Below is a small trained network, with its code and all its weights. Each question gives an input and a class and asks what happens when units are switched off, that is, made to give their printed mean instead of their output.

import numpy as np


def w(rows, s, z=0):
    codes = np.array(rows[::2]) - 128.0
    scale = np.full(codes.shape[1], s)
    scale[-1] = z or s
    return codes * scale


def f(y):
    return y / 2 * (1 + np.tanh(0.7978845608 * (y + 0.044715 * y**3)))


def log_softmax(a):
    a = a - a.max(-1, keepdims=True)
    return a - np.log(np.exp(a).sum(-1, keepdims=True))


def net(x, mask):
    res = np.array(x, float).reshape(1, 6) / 4 @ E
    y = f(res @ A[0][:, :-1].T + A[0][:, -1])
    res = res + np.where(mask, y, B[0][:, -1]) @ B[0][:, :-1]
    return log_softmax(res[-1] @ U[:, :-1].T + U[:, -1])


A, B = {}, {}
E = w([
[98,225,101],'x0',
[255,159,249],'x1',
[42,40,175],'x2',
[103,165,221],'x3',
[75,111,131],'x4',
[109,86,164],'x5',
],0.0092)
A[0] = w([
[100,169,171,149],'n0',
[127,83,79,204],'n1',
[188,174,195,232],'n2',
[150,125,64,5],'n3',
[54,212,103,194],'n4',
[37,137,74,124],'n5',
[112,5,168,249],'n6',
],0.014,0.0029)
B[0] = w([
[126,96,145,159],'n0',
[106,171,24,175],'n1',
[185,151,175,247],'n2',
[157,150,6,153],'n3',
[76,138,167,215],'n4',
[147,132,199,229],'n5',
[129,72,84,241],'n6',
],0.012)
U = w([
[180,65,144,255],'0',
[3,171,180,120],'1',
[70,70,148,110],'2',
[134,55,38,92],'3',
[146,229,24,178],'4',
[207,58,163,68],'5',
[137,96,210,114],'6',
[255,219,148,115],'7',
],0.0097,0.0059)

Each question gives the input, the list of numbers given to net, and the class t.
The units are the neurons (one row each of A and B). Each row of codes is followed by its name. A weight is (code - 128) times the scale printed after its matrix; where a second scale follows, it is the last column's (A, B and U).
mask holds one flag per neuron, in row order. A switched-off neuron (its flag False) gives its mean, the last column of its row in B, instead of its output. The means were averaged over made-up inputs and are rounded, as every weight is.
A unit's drop is (log p(t) with every unit on - log p(t) with that unit switched off) / (log p(t) with every unit on - log p(t) with every unit switched off).
The circuit of an input: a set's keep is (log p(t) with only the set's units on - log p(t) with every unit switched off) / (log p(t) with every unit on - log p(t) with every unit switched off). Starting from all 7 units, units are removed one at a time, each time the one whose removal leaves the highest keep (on an exact tie, the one counted first), for as long as the keep stays at least 0.8.
circuit, biggest first: the units of the circuit, biggest drop first
unit that matters most: the unit with the biggest drop
top k neurons: the k neurons with the biggest drops, biggest first
drop when u is switched off: that unit's drop, to one decimal
input [-8,1,5,2,1,-3], class 3: circuit, biggest first => n6, n5
input [-6,-3,-5,-4,8,-3], class 4: unit that matters most => n1
input [3,3,2,-7,-2,-1], class 4: circuit, biggest first => n5, n2, n6
input [-6,3,6,8,-2,7], class 5: circuit, biggest first => n6, n2
input [-5,-3,-4,0,4,6], class 3: circuit, biggest first => n2, n6, n1
input [-7,-6,4,3,-3,-6], class 3: circuit, biggest first => n6, n1
input [-1,-5,8,-2,-6,-3], class 3: circuit, biggest first => n1, n6
input [6,-8,6,-5,-1,0], class 1: top 2 neurons => n5, n4
input [-6,4,7,-2,0,2], class 3: top 3 neurons => n6, n5, n2
input [1,-4,-3,1,2,-8], class 1: top 2 neurons => n4, n5
input [-5,-3,-4,-3,8,4], class 3: top 2 neurons => n6, n2
input [1,-7,3,3,-4,-5], class 1: drop when n0 is switched off => 0.0
input [0,1,0,-8,0,-6], class 4: drop when n6 is switched off => 0.1
input [-3,-1,8,-3,-4,5], class 3: circuit, biggest first => n6
input [-4,2,7,8,-6,4], class 5: drop when n4 is switched off => 0.2
